Rows, each with the grade of its hidden value:
[  18  -34   54 -180 -153  -15  196  -24  -54  209 -104   57  -91 -127
   11  -96  401  119 -313    8 -554  123  -69 -227 -400 -104 -341   73
  -11   90  -19   74  -97 -234 -225 -213 -105 -145 -492  289 -213    1]
Bozub
[-117 -107 -206    6  -73  -57 -274  276  -90    9  294   36  -23   24
 -218  370   53  -58  199 -290   21  344 -526  608    6   29 -203 -133
   45 -329  -13   79   90    7  -81  -83    3  -99 -183  218  164   99]
posad
[-187  104  247  339   75 -124 -133  207   37 -251  257 -472   75 -284
  181    9   59 -311 -390 -259  268  272 -180  560  396 -320 -157   83
  371   25  254 -102   27  279  290  148  122  271 -146  215   -7  393]
Totim
[ -78  163 -301 -192  221  228  202  106 -115  130  -55 -136 -151  302
  135  176  -49  162  252  162 -130  153 -122 -149   74  154  177  208
 -176  144    1   26 -145  -27 -112 -256   11  -15  -11  122  102   24]
takud
[-107 -208  400  -73  219   36   45  142   27 -332    7 -455  161 -230
  124 -157 -150 -329 -328 -190  293   90  203  405  246  -99  -47  268
  220  300  343 -475 -244  106  212  145  117  165 -249   16   18  272]
dufed
[ -41    1 -217 -259  -76  230  -68  126 -124  265   82  -22 -204  153
   10  161  129  227   70 -131 -177  437 -240  244 -124   51  159  -80
  -71 -142   52  188   81 -224 -299 -221 -106 -243 -348   97  141  136]
lufa
[-206   23 -164  247   -9 -107   19  357  -52  295  -32 -507  -93  110
  105   -9   50  -37  -67  256  -54  480 -148  433  178  -33 -136  -80
  -49  -37  143 -188 -291  -46  356  -83 -207   91 -213  219  266  336]
takud
[-133 -225 -127  474   -9 -143 -131  272   87  102 -167 -577  -33  -35
   79  -80 -206 -129  -43   -9   98  339  -42  422  489 -310   22 -190
  149  -93  171 -244 -108  -98  304   24 -122   77 -168  -41   58  342]
tul
[ -84  -91  -66   69  119   23 -201  212 -128 -204  270 -129    4 -106
 -160  371  -40  -51  155 -547  135  211 -399  415  156 -125  -69   98
  256  -72   68   52  274  104 -331   -4   81  -26 -231  165  -45  -52]
nibe
[-179  228  309 -250 -114  212  392 -186  -89 -197  223  315  -51 -185
  -85 -141  386 -294 -403  -33 -252 -265  -32 -335 -305  -58  171   20
 -188  289  -29 -288 -247  256  -85  -21   56  -52   67 -188 -222 -144]
tul
[ -81  -79  230 -165  140  160  306 -132 -111 -453  -33  143  100 -222
 -140 -102    5 -333 -121 -229  -99 -444   96 -413  -75 -112   61  239
  -15  366   40 -467 -175  116 -242  -19  105  -19  -45 -192 -381 -369]
Totim
[ -45 -102  246   86 -157  -15  -80   59   21 -532  200   46  105 -296
  -72 -128    1 -457 -301 -351  162   20  -96  329  137 -353   60  -99
  153  -96  123 -348  -37  211  157  196  100   68  -95  -92 -200  159]
posad
[-230  411 -174  -36  178  223  115  332 -276   94  455 -278 -186  124
   88  444  221   23   99   20  -43  416 -550  110   83  -44 -202  208
  158  -17    7  322  182  432 -164  -92   72  154  -58  442  -32    4]
Bozub
[  22 -165  267 -277  100  133 -286   39 -145 -383  105  -57  161  -49
 -103  150 -104 -124  -50 -412  335  113 -155  522  143   15   -6  -41
  195  -15  212  -84  -65   50 -153   46  187 -106 -188  -88  -36   92]
tul
[-168  -13 -153  420  184  -75  -16  164   75   92 -146 -576    6   89
  269   52 -134  -18  -21 -170  145  239  -35  465  406 -135  215  160
   98   88  169 -202  -72 -141  210  -67  -23   72 -147   60  232  285]
nibe
[ 327  112 -250  -25 -235   50    5  167   30  -57  -62  188  -39  291
  176  181   85  168   10   35 -129  510 -239  278 -149 -145 -149  -51
  -26 -346 -152  338  -63  -52  185  -64  -11   28 -156  479 -100  448]
lufa
[  24  117 -213  213  225  -51    7  182  -90 -363   75  -69   98  254
  -56  424 -223  -78  372 -203  287   74 -339  344  288   57   96  149
   -9   55  -64 -133 -130  285   95   14  144  137  253  141  113   44]
lufa
[ 383 -160  274 -567   30  403   29  154 -293 -519 -195  -63   99  181
    9  -73 -209   21  -60  -29  235  340  194   87  -50 -115   14   39
  106   76  194 -132 -273   84 -133  149   16  -25 -351   45 -392  112]
posad
[-118  -37  183   96 -159  120  -46   54  -87 -436  182   31   79 -182
  -78  -92   35 -439 -243 -344  168   10 -124  319   98 -329  200 -147
   84 -123  109 -365  -38  167   77  156   30  -27  -84 -215 -206    5]
posad
[ 173 -262  -66 -110  202 -130  206  214   92 -178 -109  -50   -8  166
 -266  215 -348   63  360  150   61  111   22    8  166  206  -17   79
 -187  364  -75 -308 -445  245  141   54   50  169  231   84  136  251]
takud
[  45 -335 -293  257  223 -188  -95  358   74  -11  -17 -281  -26   -8
 -209  409 -325   76  436 -196   22  248 -275  196  340  -83 -333  109
  201    9  -51   45   98   52 -107  -42   27  143  -84  320  -41  118]
Totim
[-144 -285  156   51  -23 -233   95  142  264  143  -50 -323   25  -94
   53 -151  -24 -189 -263  134  -28  216   91  490  117   60  -81   -8
  -84  168  146 -431 -442  -32  510   30   18   79  -91   40  383  563]
Bozub
[ -87  236 -156 -101  -25  313 -317  190 -288    9  226 -150  -75  152
  159  267  151   81   -2 -275  113  489 -448  482   94 -147    9  -85
  207 -395  138  402  262  -62 -239 -149   12 -130 -351  204  -79   82]
takud
[ 128  178  371 -446 -116  271  293    2  -47  -33  145  165  -35   -6
  110   -3  391   54 -475   17 -165  272   43   36 -437   -1 -125  137
  -32  186   11  136 -228  146  -10   23   35   27 -232  286 -193  298]
dufed
[ 220  -60   97 -177 -290  -75  187  210 -175 -205   61  293    8  -42
 -288   43  274  -62 -147   39 -301  279 -192   32 -480  -90 -453  -90
  -80  -26 -116 -127 -283  144  -19   61 -167   -6 -302  377 -252   29]
lufa
[ -32   72 -240  197  -39  177  244 -118   50  -64 -222   41  -95   54
  178 -115    0  -59  -27 -113 -250 -143   45 -366   85 -317  389   70
  -98   21  -79 -125   19 -180  -88 -160  -29  -71  -38 -144 -292  -85]
posad
[-142  262 -355   81  154    8  145   73   69  277   69  -48 -155  281
  117  323   62  177  227  132 -145  148 -297   47  122  198  128  105
 -215   82 -122  170 -138   38   87 -267   63   53  221  194  284  225]
dufed
[ 204 -331  -36   44  266 -227  135  149  220 -436  -81   27  160   95
 -212  317 -440  -90  378 -159  221  -69  -21  210  244  141  -43  254
  -62  303 -112 -350 -326  262  218  121  232  226  301  134  116  257]
posad
[-135 -129  -95  211  -91 -178   -2  368   35  276  -68 -509 -111    9
   54 -120   -5  -72 -135  337  -98  523  -79  384  217 -110 -231 -190
   -6  -52  159 -217 -325  -23  428  -24 -199  115 -233  197  213  470]
tul
[-316  286    0 -181  226  369  253  373 -332  236  522 -339 -259   -6
  -76  418  269   42   27  -32  -89  412 -403   -7  -57    5 -163  238
  150  212   61  208  187  445 -398  -52  -48  104 -176  319  -92 -139]
tul
[ -57  369  248 -210  267   29  178  -78  -80 -294  287  -24  -47  -93
   31  190  168   24 -151 -113   29  -47 -186 -155  111   93   50  269
   61  487   71   70 -116  461 -156  -34  271  188  162  158   -3  120]
tul
[ -50   78 -115 -101  371  167   61  -93  -99 -201 -194 -142   51  203
  121  139 -216   52  232 -135  124 -184  -13  -99  281  134  306  253
  -59  282   93 -140 -168  -74 -175 -212  164  -40   77 -128   26 -105]
dufed
[  -5  -88  -55  -88 -177   81  339 -156  175    2 -201  315  -47   34
    3 -220   72 -156 -135  146 -337 -200  151 -291 -185  -41  237  -69
 -357   86 -130 -330 -372 -161  179 -135  -30 -101   87 -198  -91  101]
dufed
[ 459 -334  259 -222   -3  -32   60  -51  120 -307 -487   49  180  189
  -44  -93 -269  136  -64   50  134   98  340  132   27   44   25  -85
  -95  252   26 -218 -581 -106  217   91   55    1  -24  -58 -127  422]
Totim
[-115  238 -206   85 -142  473  116  173 -414 -151   15 -171 -176   68
  112 -117  103 -166  -69  -66 -122  239 -166 -243   62 -520  274 -117
   93 -231   90  -69  189   26 -291  -50 -224 -106 -337 -100 -530 -330]
nibe
[-106  243  259 -322 -213  320  349   -9 -330 -251  186  228 -120 -113
 -171 -234  356 -265 -353  125 -243  -25  -30 -392 -322 -165  144 -155
 -189  182   40 -330 -288  290 -154   35 -144  -68 -103 -183 -372 -241]
takud
[ 162    8  223  245 -188 -426    3  -69  174 -183   32  315  148 -131
 -223  168  277   -6 -255 -238 -115  -18 -213  306 -182  -13 -297 -133
  -50  122 -176  -14 -322  115  208   49   65   71   85  231  -16  308]
dufed
[ -81  155  -33 -153  387  245  123  -18 -148 -168  -48 -220  -10  171
  112  187 -155   56  173  -97  145  -69  -47 -115  273  109  271  273
    3  342  113  -68 -117  104 -213 -147  162   26   80  -71  -13  -76]
Totim
[ -83  -86  -37 -205  165   -9  268  197  116  233  281 -103 -224 -121
 -123  305  105  146   66  -26 -301  244 -205 -117  -69   88 -229  275
   36  313  -65  145   60  233 -222  -90   89  119  -88  370   77  213]
Bozub
[  50 -290  182    0  259 -128   26  111   78 -266 -299 -517  173  -61
  198 -152 -281 -136 -134  -31  163   88  212  258  334  -76 -149  288
  192  281  277 -394 -317  -65  251   32  134  144 -259  120   43  315]
Bozub
[-254  391  -86 -156 -117  503  429  -14 -307  170  120   25 -286   32
  117 -135  421  -50 -248   82 -428   59  -83 -528 -279 -237  340   35
 -165   95   -2  -44   36   24 -353 -190 -205 -153 -233 -102 -346 -328]
posad
[ -31  198 -184  -39  -15 -225   -8 -132  -48 -412  194  471   26  -92
 -165  184  160 -141  127 -263 -224 -259 -451 -106  -85   74  -47   87
 -136    8 -127  -82  -48  107 -156 -210  186  -41  102  161   54 -134]
lufa
[-125  419   25 -102  114  -61   76  -56  -37 -162  320  185  -11   55
   17  281  247  -39  -45  -31  -21  -33 -390  101    7  210  -18  113
 -118  169  -55  104 -197  332   72 -138  235  111  269  205  189  164]
Totim
[ -80 -350  290   -3 -154 -208   73  125  229 -117   66  -62   46 -227
 -188 -199  -32 -325 -296   -9   40  128  115  457   31  -12   19 -166
 -130  158  114 -579 -455   98  439  169  -24   64  -24 -125  237  468]
takud
[ 332  -25  197 -205  -34    9 -244   -3  -10 -570  -10  125  213   54
  108  133  -75  -52 -123 -275  248  199 -173  417  105 -149 -204   12
  241 -177   60  184  -80  121  107   88  304   57 -113  249 -217  372]
Bozub
[  92 -217  148   25   34  -73   89 -129    5  -58 -370  -20  127  -83
  -39  -85   71   57 -180 -234 -196 -152  141  -66 -129  -69 -107   92
   13  248   37 -200 -239 -335 -169 -135  -43 -145 -324  -13 -215  -71]
Totim
[  25 -516   24  147  175 -326 -136  204  135 -253   43  -53  186  -81
 -430  404 -316 -146  340 -382  203  -24 -249  516  217  108 -275   27
   91  120  -56 -312 -164  145   33  100  163   44   88   50  141   99]
Bozub
[-364  449 -114  170 -276  271   84   -4 -195  204  313    3 -221  -31
  148  -16  512 -171 -338  -67 -287  169 -418    4  -79 -342  221 -232
  -21 -266  -13  143  173   75  -93 -149  -94 -149 -124  -76 -177  -83]
Bozub

New part:
[  51   83   52  -88 -150  -13 -136  209  -38   -7  -33   63  427  -25
 -124  156 -223  -40  -82 -148  228  282    7 -229 -284 -182 -215   20
  162   68  -68  420  242  108  -82  196  -12 -235 -192 -145   31 -135]
S
[  73  -50  170  -37 -164   59  -48  189   19 -204 -265   81  229  -92
   41   32 -168  -83   66 -295  253  -12  -84  -45 -313  -69  -85  126
   44  -99  175  176  236  227   95  127   46 -119 -215  -25  291 -119]
C
[ -31  205    5  296  -58  -66 -151   15  182   48  221   91   52   73
   98   67   49  328 -180  339  106  153  337  129 -189 -474 -123   84
  169 -309 -305  -98 -158  -43  443  185   21  134 -265  -25   28 -229]
J
[ -46 -185  173  -93  145  108    0  140  -72  -92 -159   11 -214  -11
  326  -66  247 -229   14  -11  147 -131  133   49 -101  134   93  -61
 -155 -106  274   56 -114  -55  193  -38    5 -162   86  -83  327 -148]
T
[ 196    4  -17  140  -47 -151 -185  -42 -127   94  300  193   74 -102
   11   31  -37  220 -147   81  123  120  274  140  224 -262   74   73
  633 -256    9  -86  -15 -317   80  110  -41  107  222  -60   41 -204]
V
[ 186  193   -9  125 -176   35   60   44   55 -121  -58  163   -5  -64
   -2   40   -2   33  252 -114  -56 -104  125 -101  -43 -164  185  -73
  122 -219   29   67    7  -63  -61 -132   43 -182   -9  117   -9 -165]
B
[ 284    4    1   -4   46 -159 -192 -134   54   78  326  138  134 -130
 -201 -112  -43  340 -151  149   40  109   69  206  275 -201    4   86
  737 -145 -286 -282  219 -119  146   81    3  255   76  -68  -70 -101]
T
[-140   15   90  166  -55  148    6  126   24  -64  162  124  -43  -53
  378   98 -106 -127  -19 -117  178 -142   87  -13 -211  -65  113  -82
   76 -161  -56  184 -196 -204   28  158   -3 -311 -129 -162   34 -122]
D
[  51 -304  370  -10  114  132 -307  320   50 -205  -47  119   56   80
  403 -142  164  -44 -113  -72   90   71  -60   10 -152   83   -8  141
  178  -79  -23   -4   12    5  301   87  -65   34   52 -299  299 -218]
Y
[-116 -270  334   52  153    5 -287   17  -36   27  129   87 -171  -33
  506 -153  235 -174 -215   33   49  -35   21  201  -87   50  -93  -13
 -123  -61  211 -103 -211   47  357   63  -59  108  140 -226  163 -206]
Y
[-120  110  182  260   67  173 -189  291  279  -83    1  154 -192   69
  266 -159  168  163  -88  110 -135  246  140 -152 -303 -148  -98   59
 -248  -76 -102   59 -276  227  437  -72 -231  -33  -78 -107  -89 -342]
C
[-113  -88  246  264   48  -54 -214  266  243 -313 -383  202  244  122
  290 -223  179  116  -92   64 -172  337  182 -208 -420 -205  -99  165
 -263  151  -14  384 -234  422  284   -9  -45  -41 -139 -354  -57 -214]
F
[-277 -141  303  -78   61    1 -152    7  -43  -10  -75  116  -63  -28
  378  -54  154 -254 -213    0  -31  -64   19   40 -284  174  -31  -58
 -268  136  195  137 -296   87  163  -28   59  -72   21 -252   14  -33]
S
[ 116  166  -89 -280 -181  113  168  -62 -136  -27  279  131 -184 -126
  -24  -79 -118 -211  202  -22  121 -148 -118  -49   67  231  -38 -224
 -183   33   -6   65  205   29 -217  -99  -37 -298  -85  109   35    1]
Y
[-307 -153   39  185  -31   52  156 -135   93   27   17  157 -231  -29
  345   99  178 -100 -158   26  105 -266  359  249 -300  -61  114 -150
 -196 -205  104   19 -370 -133  229  127  169  -71 -123    4  111  -37]
F
[ 253  134   83   96  -49 -216 -116 -181 -193  -30    7  146  -55 -139
   76 -156  112 -125  212  -51 -233  -54  -29  -11  204  -42  144 -135
  127  -19  248   -9  -70    4 -146 -191   80 -122  191  -65 -108  -68]
D
[  35   96   87  -83  207 -101 -108   44   97  142 -120 -149  206  -35
 -216   14   55 -134  -27  -76 -135  167 -141 -142 -107 -235 -205 -173
 -111  203   20  231  249  252   30   58  -20 -205 -120 -130 -143  -67]
S
[  50 -252  137 -107   91  105 -109  338  115 -170 -214  184  104    9
  -13 -175   91  105 -119 -116   20  288   91 -157 -113   75  -35  133
   90  114   67  214  127  174  125  -32 -184  -15  152 -154  102 -202]
V
[  85    8   48 -148  -36 -112   14 -132 -107   -4   -6   51   47 -152
  -48  -65  -12 -109   97  -92   -1 -160 -116   86  145   98  154 -115
  192   39  102  -96   77  -27 -176  -85  120  -66   98   -7  -69   65]
C
[ -57 -118  323  -87  180   11 -203  152  -69 -192   -2   53   67    4
  447 -200   60 -283    9  -43  -83  -76 -244  -84  -26  187   77  -43
  -48  212   15  185  -91   16  -32  -17  -18 -257   34 -453   -2   -7]
Y
[ 160  -79  111 -127   -9   27 -136  364  -71 -147 -166  -88  336   52
    4   44  -67  -15   96 -139  279  109 -133  -70    4  -80   52   94
  358  -80  -10   45  270  -65  -55  145   -1 -115  -13  -94  252 -112]
F
[-315   93   62  158  111  -89   87 -202  180   25    2   44 -174  -36
  261  -57  169  -39 -104  242 -134 -216  209  184 -176 -180   41 -138
 -406   -4   35   -5 -367   95  266  -30   96  -35 -160  -73 -152    1]
J
[ 367 -379  154 -291  -53   61 -108    3  -48  -69  -16   89   14  -40
  -70  -73  220   33    3  -95  297  -84   -3  273   63  203   36   40
  554 -283  -52 -396  392  -72  183   53  186  271   75  118  490 -105]
T
[ 120 -152   18  -35 -257 -104   56 -103  -58 -221  -43  280  120  -58
  113  -92   15   27   73  -12  112 -133  170  173    6   -9   86   47
   64 -113  135   -3   54   34  -51  -22  141  102   30   47  185  -33]
Y
[ -80   67  -18  100   62  -80   80  -16   96 -124  -87   80  -75  -62
  228 -171  175   63  176  171 -139 -145  232   16  207  -97  350  -93
 -129  -19  115  -38 -351  -47  -84 -316  -50  -29  308    7 -292 -145]
J
[-284  114  132  119   57   19   47  132   20 -121 -204  -19  -11  -39
  419   36    1 -255   70  -13   50 -163  125  -94 -249 -159   81  -75
 -479   10  301  351 -319   65   62  -35  -35 -347  -70 -154   -8 -134]
B
[-164 -104   -2  108  108   63  -48  379  217 -162 -150  199  186   55
   73 -112   18  264 -209   86   30  400  357 -234 -171 -166   15  149
   24  135  -82  417 -164   89  115   17 -251 -104  100 -248 -145 -246]
T
[ 241 -181  130 -144  271   37 -154  242   16    4 -169  -10   31   94
 -145  -89  324  -31  -32  -50 -101  268   24 -167   -1   34  -23  -81
  255   65  -46  119  253   -6  118    5  -29 -148  105 -172  184 -143]
V
[-223  178   18  220   22  -15   70   77   79  -34  -90  146 -215  -44
  133  -79   21   17  -23   12 -225   -4  122  -32 -103 -155   66  -27
 -363   33  284  138 -310   97  122  -83 -139 -166    9  -18 -145  -70]
F
[  46  345 -213   68 -242    5   40  270  154 -151  137  182  306  -66
 -157   25 -376  462   41  182  211  222  291 -141   91 -426   46  229
  219 -137 -162  172   45  -26  -59  -56 -278    9   31  110 -211 -278]
S
[-154  150 -115  522 -206 -135   68   38  394 -175 -149  351  253    9
  -62  -24 -140  432 -154   57 -164  276  435  -37 -396 -643 -151  175
 -199  -48  -49  371 -162  358  254  159  -67   48 -327  -28 -217 -167]
D
[ -38   30  -40  280  -74   75   37   32  271   39   60  210 -165    3
  -34    6   89  214 -145   23  -32  141  312   84 -303 -340 -199   -4
 -172 -221   -8   40  -25  184  411  140  -85   53 -224  136   80 -233]
T
[-134 -144  169  -94  433  119  -61  -61  106  331  147 -136 -301  -59
   36   12  324 -267 -181  -98 -157  -88 -119   29  -59  170   49 -397
   95  103 -142  -90  -49 -139  143   54   43 -247   41 -186 -154   -2]
C
[ 131  164  -11 -325 -111  270  101  174  113   39  191  -41   37  -57
 -301  148 -249  -44   77 -184  233 -109 -297  -36 -141   54 -123  -99
  183 -100 -303  -64  525   -7   -7  139  -12 -212 -359  162  158    7]
S
[-161  -45  267 -450  -16  126 -103  220 -145 -101  -98    9  -33  -20
  161 -130  -27 -281  -58  -39  145  -19 -317  -59 -168  442 -101   18
 -287  244  159   38   54  202   21  -88  -46 -123  -35 -130  162   48]
B
[-379  117  -21  268   75   70  250  -38  255  -58 -101  181 -209 -120
  276   36   24  -18  -47   19 -138 -244  406  -36 -242 -205  236 -123
 -379  -37  157  322 -476  -41  113 -119  -56 -285  -13  -59 -258 -114]
B
[ 157  -91  164  -89 -102 -237  -45 -417 -194  -68  106  217  -25 -217
  136 -138   -2 -166    8  -44  -36 -354  -82  335  119  103   76  -42
  212  -52  210 -171   65  -11   -5  -10  272   87   -3  -94  141  142]
V
[-187 -176   14 -222  -52  104  129   27  146   11  -22  -61   83   81
   37  146  103  -30 -149  131  392 -143  156  244 -313  -28 -108  -71
 -121 -143 -188  -93  117   20  241  222  198   67 -326  106  303    4]
B
[  21 -251  215 -164  302  147  -79  175   97  -22 -106  -38 -220  -19
  175 -251  322 -238   68 -132 -150  -10 -171  -53   54  219   29 -188
 -253  150  166  -23   58  175   81 -167 -156 -118  236 -101    2 -162]
V
[-175  -32   92 -220  175  114  -21  518  108 -257 -283   40  256   96
  -26 -158 -102   60  -95   -4   -5  301 -113 -330 -135  134   36  144
  -34  390 -116  411   60  145  -73   -2 -207 -296  -42 -351  -78   21]
D
[ -25  341 -276   -7 -226 -152   48  -61   27  108  344   79  203 -138
 -220   60 -322  372  -90  322  314  151  293  115  161 -418 -106   89
  151 -140 -117  -43   44  -10    6   50 -149  143  -23  198 -207 -173]
B
[ -21  255 -150 -104  -79   -4  203  -63  -61   24   70   57 -205  -94
  -51  -20   24  -19  169  142   11 -148  152   -3  142   15  184 -171
 -138  -57  101  -35 -112  -99 -125 -218  -17 -178   90  184 -110  -37]
J
[-281  -52   25    5 -139  170   98  319  199 -123 -178  113  182   71
   60  126 -114   31 -117 -125  186   94  126 -106 -436 -100  -65   42
 -229   23  -28  308  -26  126   71  159  -52 -164 -231  -12   55  -86]
B
[ -13  487 -245   69 -350 -230  102  -63  -87    3  176  113  250 -176
 -220   77 -480  216   89  102  133   31   84   38  154 -444  -49   93
  -23  -59  173   96   57   63 -197   13 -119  -34  -72  202 -221  -44]
B
[ 156 -164  243 -250   37  223  -90  168    6  -98   46   83  -74 -114
   89 -150  -33 -266   97 -351   40  -83 -387  -79  -67  319  -49  -98
   50   80   27   23  326  144  -32  -13  -80 -210  -14 -107  137  -72]
V
[ 163 -124   73 -385  -96  163  -35   87  -65  -73  111   73 -258  -47
   90 -273  243  -26  205   86  145  -74 -109   89  261  463  166 -103
   23  -67  -14 -464   41   33  -63 -358  -66  178  347  230   42 -160]
C
[-199  -69   84  376  -15 -145  -18  189  172 -283 -497  245  236    7
  231   15   59  301 -172   85   44  122  629  -15 -305 -460  167  326
    8 -166  309  356 -391   49  338   14   -9   64   54 -155  111 -249]
J
[-149 -211  124  214  296  -35   56 -277  323  130 -167   80 -427  -54
  130 -181  570  -39 -132   86 -341 -125  311  226 -197 -107    4 -255
 -411  -54  164 -146 -283  255  476 -127   95  121   30   37  -83 -137]
F
[ 105  263 -150  175 -262   80   31  227  156 -160  346  261  162 -108
  -76  -12 -477  427   53  -33  129   47   21    9  171 -324  111  213
  446 -215 -226  -41  120 -147  -74   87 -260    4  -38   83 -163 -159]
T
[-177 -141  143 -112  221  151 -112  278  149  -93  187   73   48  -48
  254 -167  -97   70 -207   62  127   69  -42  -27   33   82   47   81
  144  137 -196   92  -54  -50  101   50 -250  -78   98 -317 -123 -128]
V
[-221   35   38  -18  -58   96 -109  213  -44   59  470  -61    2    0
  358   87 -202  124 -113  167  397 -180  -76  309  240  -73  194   69
  341 -267 -166 -434 -198 -440   46  171 -131  134  119   19   -9  -93]
C
[  32 -176   30 -124 -202  -17   72  102  -92 -106 -322   39  193   25
  -18  106   83 -138   73 -165  291    0  122   39 -247   -5  -19  -34
  -59 -101  232  118  147   97  -33  106  191  -70  -96  117  348  -51]
C
[ 301  -32  204 -153  -44   24 -159   42  -54   11  -86  -23  188    9
 -133  133   84 -182   67 -220  103   -6 -174  -47 -238   -1 -101 -109
  374 -130 -139   23  400    1   75  163  256 -169 -269  -67  321  -34]
B
[ -84 -103  206   22  270   15 -186  186   53  -95  -26  -18  -63  133
  390 -168  357  -15  -52  270  -60   52  108  -12   12   49  178  -51
   60   14 -169  -48 -309 -126  190  -78    6  -62  115 -308  -19 -131]
F
